Below is a small trained network, with its code and all its weights. Each question gives an input and a class and asks what happens when units are switched off, that is, made to give their printed mean instead of their output.

import numpy as np


def w(rows, s, z=0):
    codes = np.array(rows[::2]) - 128.0
    scale = np.full(codes.shape[1], s)
    scale[-1] = z or s
    return codes * scale


def f(y):
    return np.maximum(y, 0)


def log_softmax(a):
    a = a - a.max(-1, keepdims=True)
    return a - np.log(np.exp(a).sum(-1, keepdims=True))


def net(x, mask):
    res = np.array(x, float).reshape(1, 7) / 4 @ E
    y = f(res @ A[0][:, :-1].T + A[0][:, -1])
    res = res + np.where(mask, y, B[0][:, -1]) @ B[0][:, :-1]
    return log_softmax(res[-1] @ U[:, :-1].T + U[:, -1])


A, B = {}, {}
E = w([
[126,127,130,126,128,129,129,130,129],'x0',
[165,162,167,229,226,28,176,169,212],'x1',
[43,48,130,98,219,79,25,70,154],'x2',
[195,82,2,166,112,114,36,221,142],'x3',
[128,123,129,124,126,129,128,131,128],'x4',
[192,21,122,155,47,15,175,47,56],'x5',
[16,173,75,119,139,48,176,212,21],'x6',
],0.0044)
A[0] = w([
[19,57,133,113,204,70,29,55,155,72],'N0',
[98,166,115,122,163,181,108,182,151,34],'N1',
[76,135,97,122,136,90,155,160,86,60],'N2',
[180,194,143,142,59,167,203,158,114,87],'N3',
[73,132,114,116,143,96,124,150,95,61],'N4',
[98,153,171,142,146,104,176,94,140,92],'N5',
[85,135,105,123,115,114,138,148,90,51],'N6',
[169,159,178,187,200,19,161,155,203,2],'N7',
[169,115,142,129,129,152,117,95,164,39],'N8',
[108,98,118,116,149,106,97,122,146,72],'N9',
[93,194,132,127,173,196,96,168,153,32],'N10',
[158,80,131,142,98,73,142,94,83,32],'N11',
[223,82,157,113,130,206,117,65,207,63],'N12',
[180,101,2,160,124,103,57,206,148,58],'N13',
[62,154,197,100,131,144,178,54,112,56],'N14',
[196,176,124,135,83,156,186,166,123,92],'N15',
[75,83,119,55,38,241,84,86,30,64],'N16',
[154,97,140,120,147,149,94,84,175,92],'N17',
[84,153,188,116,129,133,178,84,117,73],'N18',
[99,142,117,119,137,87,134,157,88,19],'N19',
[142,138,151,149,155,90,149,142,160,32],'N20',
[42,141,98,113,144,74,164,192,50,32],'N21',
[139,112,80,127,106,143,84,155,120,91],'N22',
[159,118,142,142,123,145,116,96,147,69],'N23',
[158,96,127,144,99,68,137,91,90,31],'N24',
[172,63,130,138,91,46,160,76,75,13],'N25',
[86,186,139,124,169,203,96,169,158,27],'N26',
[86,145,179,130,126,143,172,83,117,94],'N27',
[153,100,119,133,109,77,136,99,100,12],'N28',
],0.0083,0.00083)
B[0] = w([
[131,133,86,105,98,155,163,195,3,226],'N0',
[99,106,133,83,114,151,144,105,159,183],'N1',
[135,160,170,166,109,129,129,135,148,185],'N2',
[116,126,94,113,116,139,134,177,29,221],'N3',
[134,156,165,155,102,134,128,138,132,172],'N4',
[161,100,134,124,142,113,91,107,130,173],'N5',
[128,157,152,157,115,125,129,132,144,168],'N6',
[121,152,14,171,179,93,134,98,164,232],'N7',
[119,157,158,153,108,121,126,140,135,170],'N8',
[136,133,115,122,121,135,135,132,84,156],'N9',
[90,99,124,78,104,152,152,108,175,195],'N10',
[93,121,132,84,118,164,138,118,168,194],'N11',
[119,189,206,194,94,108,132,158,148,233],'N12',
[192,67,189,103,160,107,69,77,106,237],'N13',
[185,76,154,113,145,115,76,110,111,199],'N14',
[113,126,104,115,124,136,140,162,40,206],'N15',
[132,153,21,187,205,73,144,102,179,253],'N16',
[125,164,165,159,102,126,141,147,122,176],'N17',
[166,89,158,114,134,123,85,113,121,183],'N18',
[130,153,162,156,115,126,134,134,143,168],'N19',
[130,142,87,149,150,125,130,110,140,166],'N20',
[136,176,199,189,94,126,127,145,161,222],'N21',
[157,100,155,127,154,111,110,110,127,173],'N22',
[119,148,156,143,118,125,132,143,138,162],'N23',
[97,115,135,84,120,156,143,124,165,189],'N24',
[77,117,131,66,109,178,140,124,186,221],'N25',
[89,101,126,73,103,152,151,106,173,197],'N26',
[162,87,155,115,138,119,96,121,124,178],'N27',
[99,125,137,93,130,156,138,118,152,174],'N28',
],0.02,0.0064)
U = w([
[55,107,140,49,101,197,174,92,205,46],'0',
[137,222,224,223,77,114,132,157,155,111],'1',
[137,162,25,188,218,75,140,89,160,128],'2',
[213,55,184,107,167,106,36,87,102,254],'3',
[123,140,88,108,104,159,171,199,3,116],'4',
],0.0072,0.00065)

Each question gives the input, the list of numbers given to net, and the class t.
The units are the neurons (one row each of A and B). Each row of codes is followed by its name. A weight is (code - 128) times the scale printed after its matrix; where a second scale follows, it is the last column's (A, B and U).
mask holds one flag per neuron, in row order. A switched-off neuron (its flag False) gives its mean, the last column of its row in B, instead of its output. The means were averaged over made-up inputs and are rounded, as every weight is.
A unit's drop is (log p(t) with every unit on - log p(t) with that unit switched off) / (log p(t) with every unit on - log p(t) with every unit switched off).
The circuit of an input: a set's keep is (log p(t) with only the set's units on - log p(t) with every unit switched off) / (log p(t) with every unit on - log p(t) with every unit switched off). Starting from the 12 units with the biggest drops (on a tie, the unit counted first), units are removed one at a time, each time the one whose removal leaves the highest keep (on an exact tie, the one counted first), for as long as the keep stays at least 0.8.
units of the circuit, in order: the units of the circuit, biggest drop first
most important unit: the unit with the biggest drop
top k neurons: the k neurons with the biggest drops, biggest first
drop of u: that unit's drop, to one decimal
input [8,8,-1,3,-2,3,-7], class 2: top 2 neurons	(N7, N21)
input [8,-1,-4,0,4,0,-3], class 4: most important unit	N21
input [-6,5,-6,-3,4,1,5], class 4: top 2 neurons	(N3, N16)
input [6,-7,7,-4,-2,-5,-7], class 1: top 2 neurons	(N12, N17)
input [-6,-2,3,-1,2,4,0], class 0: top 2 neurons	(N3, N25)
input [5,-5,-5,0,-6,2,0], class 2: top 2 neurons	(N16, N0)
input [2,-8,-8,7,-1,8,7], class 0: top 3 neurons	(N25, N11, N24)
input [-3,0,-5,-6,-4,4,4], class 3: top 2 neurons	(N14, N0)
input [8,-2,6,8,8,8,-3], class 0: top 3 neurons	(N25, N11, N24)
input [-7,-7,-6,0,-3,-6,5], class 2: top 3 neurons	(N16, N25, N0)
input [-6,-3,-3,-4,-3,6,-1], class 0: top 2 neurons	(N25, N13)
input [-1,-3,-2,1,7,6,-6], class 0: top 3 neurons	(N25, N21, N11)
input [6,7,-7,-7,7,1,5], class 2: drop of N20	0.3
input [2,4,-5,2,-5,5,0], class 0: units of the circuit, in order	(N25)
input [5,1,-2,4,-7,8,-7], class 0: drop of N24	0.2
input [-8,-8,-4,0,4,-6,-3], class 2: drop of N20	0.0
